Below are the code and all the weights of a small trained network. Each question names an input and a target symbol and asks about switching units off, where a switched-off unit gives its printed mean instead of its output.

import numpy as np


def w(rows, s, z=0):
    codes = np.array(rows[::2]) - 128.0
    scale = np.full(codes.shape[1], s)
    scale[-1] = z or s
    return codes * scale


def f(y):
    return y / 2 * (1 + np.tanh(0.7978845608 * (y + 0.044715 * y**3)))


def softmax(a):
    e = np.exp(a - a.max(-1, keepdims=True))
    return e / e.sum(-1, keepdims=True)


def log_softmax(a):
    a = a - a.max(-1, keepdims=True)
    return a - np.log(np.exp(a).sum(-1, keepdims=True))


def net(x, mask):
    ids = ['ΔΣΩαβγεθξπτφψ'.index(c) for c in x.split()]
    T = len(ids)
    res = E[ids] + P[:T]
    r = res
    for j in range(2):
        rows = slice(2 * j, 2 * j + 2)
        q, k, v = (r @ M[0][rows].T for M in (Q, K, V))
        z = softmax(np.where(np.tri(T) > 0, q @ k.T / 2**0.5, -1e9)) @ v
        o = O[0][rows]
        res = res + np.where(mask[j], z, o[:, -1]) @ o[:, :-1]
    y = f(res @ A[0][:, :-1].T + A[0][:, -1])
    res = res + np.where(mask[2:14], y, B[0][:, -1]) @ B[0][:, :-1]
    return log_softmax(res[-1] @ U[:, :-1].T + U[:, -1])


Q, K, V, O, A, B = {}, {}, {}, {}, {}, {}
E = w([
[187,188,76,40],'Δ',
[75,254,162,135],'Σ',
[124,225,138,205],'Ω',
[120,211,111,40],'α',
[200,138,79,117],'β',
[159,255,103,100],'γ',
[201,107,87,163],'ε',
[116,118,120,89],'θ',
[169,141,103,192],'ξ',
[132,195,122,139],'π',
[153,111,119,13],'τ',
[66,193,158,129],'φ',
[122,115,208,107],'ψ',
],0.0077)
P = w([
[195,165,187,140],'0',
[99,78,175,117],'1',
[105,158,24,162],'2',
[141,130,146,152],'3',
[99,77,159,117],'4',
[138,174,1,149],'5',
[159,148,146,162],'6',
[99,77,154,122],'7',
],0.0099)
Q[0] = w([
[103,99,229,127],'H1',
[46,98,86,121],'H1',
[79,161,251,64],'H2',
[226,51,231,95],'H2',
],0.022)
K[0] = w([
[48,80,151,122],'H1',
[122,130,54,125],'H1',
[24,141,125,85],'H2',
[94,5,56,108],'H2',
],0.025)
V[0] = w([
[202,159,210,166],'H1',
[211,209,156,81],'H1',
[78,224,194,221],'H2',
[239,5,122,237],'H2',
],0.014)
O[0] = w([
[196,147,123,93,187],'H1',
[213,109,118,178,254],'H1',
[142,182,187,213,181],'H2',
[178,7,104,200,60],'H2',
],0.013,0.0077)
A[0] = w([
[97,163,59,152,128],'N1',
[158,93,248,56,86],'N2',
[90,139,172,179,83],'N3',
[76,72,228,100,89],'N4',
[132,85,94,129,2],'N5',
[141,81,82,165,88],'N6',
[128,94,162,207,200],'N7',
[165,120,45,75,166],'N8',
[184,131,113,187,116],'N9',
[95,38,135,151,105],'N10',
[138,175,127,111,175],'N11',
[194,181,92,150,129],'N12',
],0.014,0.0051)
B[0] = w([
[197,136,162,134,146],'N1',
[176,246,94,152,151],'N2',
[86,143,202,145,141],'N3',
[44,59,48,66,134],'N4',
[32,66,109,127,137],'N5',
[193,184,128,20,168],'N6',
[137,197,19,108,181],'N7',
[82,188,226,98,167],'N8',
[6,117,163,197,225],'N9',
[172,22,176,216,146],'N10',
[144,60,100,199,204],'N11',
[161,76,129,47,251],'N12',
],0.017,0.019)
U = w([
[125,90,190,111,106],'Δ',
[134,138,186,216,98],'Σ',
[49,120,111,201,105],'Ω',
[251,89,90,98,175],'α',
[92,149,122,77,31],'β',
[113,8,114,156,95],'γ',
[85,58,78,93,89],'ε',
[141,143,126,161,192],'θ',
[130,137,2,88,100],'ξ',
[137,88,64,191,254],'π',
[191,203,151,108,62],'τ',
[142,136,136,188,152],'φ',
[181,235,78,184,183],'ψ',
],0.0055,0.0041)

Each question gives the input, a string of symbols that net reads in full, and the target symbol t.
The units are the heads (2 rows each of Q, K, V and O) and the neurons (one row each of A and B). Each row of codes is followed by its name. A weight is (code - 128) times the scale printed after its matrix; where a second scale follows, it is the last column's (O, A, B and U).
mask holds one flag per unit, heads first, then neurons. A switched-off unit (its flag False) gives its mean, the last column of its rows in O or B, instead of its output. The means were averaged over made-up inputs and are rounded, as every weight is.
A unit's drop is (log p(t) with every unit on - log p(t) with that unit switched off) / (log p(t) with every unit on - log p(t) with every unit switched off).
The circuit of an input: a set's keep is (log p(t) with only the set's units on - log p(t) with every unit switched off) / (log p(t) with every unit on - log p(t) with every unit switched off). Starting from the 12 units with the biggest drops (on a tie, the unit counted first), units are removed one at a time, each time the one whose removal leaves the highest keep (on an exact tie, the one counted first), for as long as the keep stays at least 0.8.
circuit, biggest first: the units of the circuit, biggest drop first
top k neurons: the k neurons with the biggest drops, biggest first
heads that matter: for each layer, one digit per head in row order, 1 if its drop is at least 0.15 and else 0, layers parted by /
input Δ ε ε α ε α, target Δ: circuit, biggest first : (N8, H1, N7, N12)
input γ ξ ψ φ Σ, target Σ: circuit, biggest first : (H2, N3, N7)
input ψ α θ θ ξ α ψ, target ψ: top 2 neurons : (N2, N12)
input ξ γ ε α Σ Δ ξ φ, target Ω: top 3 neurons : (N12, N4, N6)
input β Ω γ θ θ τ, target β: top neuron : (N6)
input α γ ξ, target α: top 4 neurons : (N9, N1, N12, N8)
input α θ α α Δ Δ, target α: heads that matter : 01
input ψ ξ ε, target ψ: heads that matter : 11
input γ ξ τ α Σ γ, target γ: heads that matter : 11
input Δ Σ Σ, target Δ: top 2 neurons : (N8, N12)
input α Δ α ψ Δ α, target α: heads that matter : 01
input Σ ε Ω β ξ α φ, target Σ: circuit, biggest first : (H2, N3)
input Ω ξ θ, target Ω: circuit, biggest first : (H2, N9)
input Δ ψ γ τ, target τ: top 2 neurons : (N9, N11)
input Ω Σ ξ, target Ω: heads that matter : 01
input ξ ψ π π γ, target α: circuit, biggest first : (N9)
input ξ α ξ ξ α, target ψ: circuit, biggest first : (N12, N2, H2)
input β Σ α ξ, target ξ: circuit, biggest first : (N7, H2)
input α π π, target α: top 4 neurons : (N9, N1, N12, N8)
input α ε α α α ξ, target α: circuit, biggest first : (N9, H2, N1, N12)
input Σ π Δ α α α, target Σ: circuit, biggest first : (H2, N3, H1)
input π φ ξ ε, target ε: top 4 neurons : (N9, N6, N7, N5)
input Δ ψ φ ε τ, target β: circuit, biggest first : (H2, N8, N11)
